Below is a small trained network, with its code and all its weights. Each question gives an input and a target symbol and asks what happens when units are switched off, that is, made to give their printed mean instead of their output.

import numpy as np


def w(rows, s, z=0):
    codes = np.array(rows[::2]) - 128.0
    scale = np.full(codes.shape[1], s)
    scale[-1] = z or s
    return codes * scale


def f(y):
    return np.maximum(y, 0)


def softmax(a):
    e = np.exp(a - a.max(-1, keepdims=True))
    return e / e.sum(-1, keepdims=True)


def log_softmax(a):
    a = a - a.max(-1, keepdims=True)
    return a - np.log(np.exp(a).sum(-1, keepdims=True))


def net(x, mask):
    ids = ['ΔΛΞΠΣΨαβγζηθμφ'.index(c) for c in x.split()]
    T = len(ids)
    res = E[ids] + P[:T]
    u = 0
    for l in range(2):
        q, k, v = (res @ M[l].T for M in (Q, K, V))
        z = softmax(np.where(np.tri(T) > 0, q @ k.T / 4**0.5, -1e9)) @ v
        res = res + np.where(mask[u], z, O[l][:, -1]) @ O[l][:, :-1]
        u += 1
        y = f(res @ A[l][:, :-1].T + A[l][:, -1])
        res = res + np.where(mask[u : u + 16], y, B[l][:, -1]) @ B[l][:, :-1]
        u += 16
    return log_softmax(res[-1] @ U[:, :-1].T + U[:, -1])


Q, K, V, O, A, B = {}, {}, {}, {}, {}, {}
E = w([
[170,106,115,201,135,167,189],'Δ',
[184,112,147,107,71,168,158],'Λ',
[142,74,105,100,123,131,123],'Ξ',
[113,164,153,163,128,184,65],'Π',
[96,111,110,152,150,96,138],'Σ',
[165,91,203,176,136,131,142],'Ψ',
[148,6,119,70,106,134,143],'α',
[157,177,175,111,131,138,132],'β',
[128,144,58,123,158,151,117],'γ',
[192,49,132,99,143,142,214],'ζ',
[54,72,138,154,214,181,190],'η',
[72,140,33,181,112,73,148],'θ',
[153,193,112,72,72,121,132],'μ',
[131,76,95,142,254,69,83],'φ',
],0.021)
P = w([
[106,146,108,74,60,175,124],'0',
[164,149,113,189,181,133,77],'1',
[83,73,128,141,48,179,139],'2',
[157,161,115,182,186,121,76],'3',
[47,56,102,129,87,183,159],'4',
[157,167,122,136,184,123,80],'5',
[53,80,100,131,37,143,117],'6',
[155,177,154,163,160,94,34],'7',
[81,69,139,129,5,108,147],'8',
[139,185,152,92,177,99,59],'9',
[88,75,125,136,2,114,159],'10',
[164,187,159,127,148,87,67],'11',
],0.0099)
Q[0] = w([
[226,246,126,3,101,163,123],'L0H1',
[192,221,185,68,172,101,190],'L0H1',
[116,56,81,131,176,178,133],'L0H1',
[197,82,100,128,115,127,37],'L0H1',
],0.0065)
K[0] = w([
[189,164,174,39,122,132,211],'L0H1',
[231,147,253,146,90,102,83],'L0H1',
[126,95,88,77,202,124,126],'L0H1',
[188,84,121,117,136,98,116],'L0H1',
],0.0064)
V[0] = w([
[120,196,176,84,123,50,190],'L0H1',
[144,143,103,88,86,134,119],'L0H1',
[51,127,62,156,101,183,2],'L0H1',
[80,150,108,129,96,145,111],'L0H1',
],0.0059)
O[0] = w([
[128,173,100,121,188,182,153,2],'L0H1',
[144,144,71,83,160,160,157,83],'L0H1',
[128,159,71,65,168,162,255,202],'L0H1',
[147,86,170,83,94,97,96,138],'L0H1',
],0.012,0.0044)
A[0] = w([
[100,165,104,107,88,59,177,135],'L0N1',
[199,127,154,83,141,163,116,103],'L0N2',
[138,158,119,152,103,89,167,177],'L0N3',
[158,125,168,107,222,36,93,202],'L0N4',
[127,208,130,85,68,134,91,36],'L0N5',
[148,78,93,182,126,77,148,163],'L0N6',
[202,131,103,183,146,136,65,188],'L0N7',
[105,78,106,120,134,107,175,113],'L0N8',
[158,164,46,140,158,136,41,202],'L0N9',
[37,108,73,146,88,128,146,253],'L0N10',
[109,188,160,82,192,134,150,99],'L0N11',
[137,131,143,11,130,167,189,176],'L0N12',
[204,98,96,124,189,123,70,109],'L0N13',
[80,117,64,105,62,122,123,86],'L0N14',
[176,166,187,187,249,129,96,177],'L0N15',
[139,71,145,106,90,167,132,79],'L0N16',
],0.011,0.0047)
B[0] = w([
[210,180,179,139,130,116,79,165],'L0N1',
[185,171,82,102,91,153,29,149],'L0N2',
[151,144,215,30,157,185,42,153],'L0N3',
[222,91,84,196,126,63,199,180],'L0N4',
[133,137,134,60,181,182,153,141],'L0N5',
[135,154,180,18,129,131,93,204],'L0N6',
[176,141,68,52,102,167,134,165],'L0N7',
[95,158,134,147,31,125,1,207],'L0N8',
[22,164,120,88,102,84,165,166],'L0N9',
[195,113,159,158,101,54,162,249],'L0N10',
[144,131,121,181,158,49,160,140],'L0N11',
[125,79,143,219,106,133,147,191],'L0N12',
[137,90,53,119,53,137,153,161],'L0N13',
[154,141,252,171,135,183,177,180],'L0N14',
[147,193,167,157,219,190,216,176],'L0N15',
[187,154,213,149,190,88,6,185],'L0N16',
],0.0077,0.012)
Q[1] = w([
[189,99,85,127,181,111,71],'L1H1',
[46,48,155,45,184,112,120],'L1H1',
[92,100,249,205,74,140,86],'L1H1',
[126,178,180,172,254,159,72],'L1H1',
],0.006)
K[1] = w([
[71,89,194,76,155,207,182],'L1H1',
[127,208,62,186,108,164,60],'L1H1',
[123,145,152,189,126,2,151],'L1H1',
[136,178,122,101,140,212,122],'L1H1',
],0.0061)
V[1] = w([
[44,253,200,136,139,101,102],'L1H1',
[161,135,167,101,122,56,128],'L1H1',
[170,125,159,28,140,65,151],'L1H1',
[33,85,185,88,142,89,247],'L1H1',
],0.0059)
O[1] = w([
[76,254,126,198,42,135,77,111],'L1H1',
[103,68,65,172,84,125,137,254],'L1H1',
[169,104,21,25,213,224,57,202],'L1H1',
[93,76,160,50,44,84,165,96],'L1H1',
],0.0067,0.0073)
A[1] = w([
[112,115,64,139,132,67,146,100],'L1N1',
[146,146,116,141,165,221,131,72],'L1N2',
[153,52,209,144,116,120,88,88],'L1N3',
[170,95,109,28,95,123,119,161],'L1N4',
[44,157,121,120,202,136,218,182],'L1N5',
[129,44,144,133,109,133,125,208],'L1N6',
[134,49,81,154,123,88,101,104],'L1N7',
[126,122,254,83,128,177,173,209],'L1N8',
[223,133,52,149,162,88,193,221],'L1N9',
[32,49,139,170,76,154,111,5],'L1N10',
[96,147,172,116,146,49,247,191],'L1N11',
[152,123,112,126,144,84,57,252],'L1N12',
[79,84,88,190,109,131,189,56],'L1N13',
[154,99,78,133,169,172,204,48],'L1N14',
[122,130,48,95,90,16,94,127],'L1N15',
[105,93,212,115,161,173,69,28],'L1N16',
],0.0091,0.0035)
B[1] = w([
[1,128,133,26,70,155,121,151],'L1N1',
[47,217,151,169,133,162,116,156],'L1N2',
[98,146,49,149,145,108,123,254],'L1N3',
[78,54,79,173,86,195,94,204],'L1N4',
[53,122,122,225,126,119,51,159],'L1N5',
[58,183,103,67,166,109,204,214],'L1N6',
[137,105,170,82,187,205,53,188],'L1N7',
[62,124,175,77,149,134,159,201],'L1N8',
[172,118,105,98,91,165,204,225],'L1N9',
[195,123,175,68,40,132,111,168],'L1N10',
[127,190,74,179,166,123,101,168],'L1N11',
[192,120,129,192,165,75,139,197],'L1N12',
[176,153,113,110,129,83,66,150],'L1N13',
[90,157,225,167,52,118,97,173],'L1N14',
[94,114,215,93,220,98,125,173],'L1N15',
[138,182,77,115,141,117,173,175],'L1N16',
],0.0071,0.016)
U = w([
[161,64,116,169,122,135,175,25],'Δ',
[148,189,100,119,182,127,136,3],'Λ',
[186,114,112,125,203,68,189,215],'Ξ',
[147,89,211,140,150,117,206,14],'Π',
[72,97,118,209,148,86,159,175],'Σ',
[162,169,190,79,223,83,96,83],'Ψ',
[125,82,120,141,201,83,60,120],'α',
[60,183,118,89,175,136,71,61],'β',
[116,114,84,137,95,84,214,171],'γ',
[124,202,32,57,173,100,91,117],'ζ',
[2,131,107,96,46,83,150,188],'η',
[140,119,109,166,41,140,64,151],'θ',
[97,134,210,80,136,160,118,197],'μ',
[90,67,137,63,175,137,169,166],'φ',
],0.009,0.0035)

Each question gives the input, a string of symbols that net reads in full, and the target symbol t.
The units are the heads (4 rows each of Q, K, V and O) and the neurons (one row each of A and B). Each row of codes is followed by its name. A weight is (code - 128) times the scale printed after its matrix; where a second scale follows, it is the last column's (O, A, B and U).
mask holds one flag per unit, layer by layer, with each layer's heads first. A switched-off unit (its flag False) gives its mean, the last column of its rows in O or B, instead of its output. The means were averaged over made-up inputs and are rounded, as every weight is.
A unit's drop is (log p(t) with every unit on - log p(t) with that unit switched off) / (log p(t) with every unit on - log p(t) with every unit switched off).
The circuit of an input: a set's keep is (log p(t) with only the set's units on - log p(t) with every unit switched off) / (log p(t) with every unit on - log p(t) with every unit switched off). Starting from the 12 units with the biggest drops (on a tie, the unit counted first), units are removed one at a time, each time the one whose removal leaves the highest keep (on an exact tie, the one counted first), for as long as the keep stays at least 0.8.
units of the circuit, in order: the units of the circuit, biggest drop first
unit that matters most: the unit with the biggest drop
top k neurons: the k neurons with the biggest drops, biggest first
top k neurons in layer l: the k neurons of layer l with the biggest drops, biggest first
input Λ η η η η Σ θ α η Ψ Ξ φ, target γ: top 2 neurons in layer 0 => [L0N15 L0N4]
input θ φ Δ, target φ: top 2 neurons => [L0N4 L0N3]
input η μ μ η β η Σ η Λ φ α, target φ: top neuron in layer 1 => [L1N6]
input φ α Σ, target φ: units of the circuit, in order => [L1H1 L0N4]
input ζ η η η Π η θ η θ θ α, target θ: units of the circuit, in order => [L1H1 L0N8 L0N1]
input Ψ θ Λ γ, target η: units of the circuit, in order => [L0N9 L1N1 L0N16]
input Ψ η γ η η β μ Σ Λ θ η, target θ: units of the circuit, in order => [L1H1 L0N1 L1N10 L0N8]
input η η θ θ η η Λ θ β, target θ: top 2 neurons => [L1N6 L0N10]
input Ξ Ξ γ θ Ξ, target θ: top 3 neurons in layer 1 => [L1N10 L1N15 L1N8]
input η α Ψ, target η: units of the circuit, in order => [L0N10 L1N3 L1N8 L1N7]
input ζ Π θ Λ β, target θ: top 2 neurons => [L0N10 L1N6]
input Ξ Ξ β Λ, target θ: top 3 neurons in layer 0 => [L0N2 L0N7 L0N10]
input α η η Λ Λ Λ Π Σ, target Ξ: top 2 neurons in layer 0 => [L0N4 L0N8]
input α θ Ξ Σ Π η ζ, target η: unit that matters most => L0N11
input η β Λ, target η: top 2 neurons in layer 0 => [L0N10 L0N4]
input Δ θ η, target θ: top 3 neurons => [L0N1 L0N8 L1N10]
input η η η β θ, target θ: top 4 neurons in layer 0 => [L0N1 L0N10 L0N8 L0N14]
input Λ η η η Ξ, target η: top 2 neurons in layer 1 => [L1N3 L1N6]
input α Π Ξ ζ η α α Π, target β: units of the circuit, in order => [L0N10 L0N15 L1N2]
input Ξ α Λ Ξ θ η Ψ μ Λ θ, target Ψ: top 2 neurons in layer 0 => [L0N1 L0N3]
input φ Σ η η, target Σ: top neuron => [L0N15]
input Ξ Ξ η β η α μ Π, target β: top 3 neurons in layer 0 => [L0N15 L0N10 L0N9]
input η η η Π γ θ, target Ψ: top 2 neurons => [L0N1 L1N15]
input Ξ Ξ η Ξ φ α θ η θ Λ Λ Ψ, target Π: top 3 neurons => [L0N15 L0N8 L0N4]
input Λ Ξ Π η η Ψ Ξ η Λ, target η: top 2 neurons in layer 0 => [L0N4 L0N15]
input Δ Δ Δ η Λ β, target Λ: top 2 neurons => [L0N15 L0N4]
input η η η Σ θ η Π Ξ Ψ γ, target η: top 2 neurons in layer 0 => [L0N9 L0N16]
input Ξ η θ Δ Σ, target θ: top neuron in layer 1 => [L1N8]
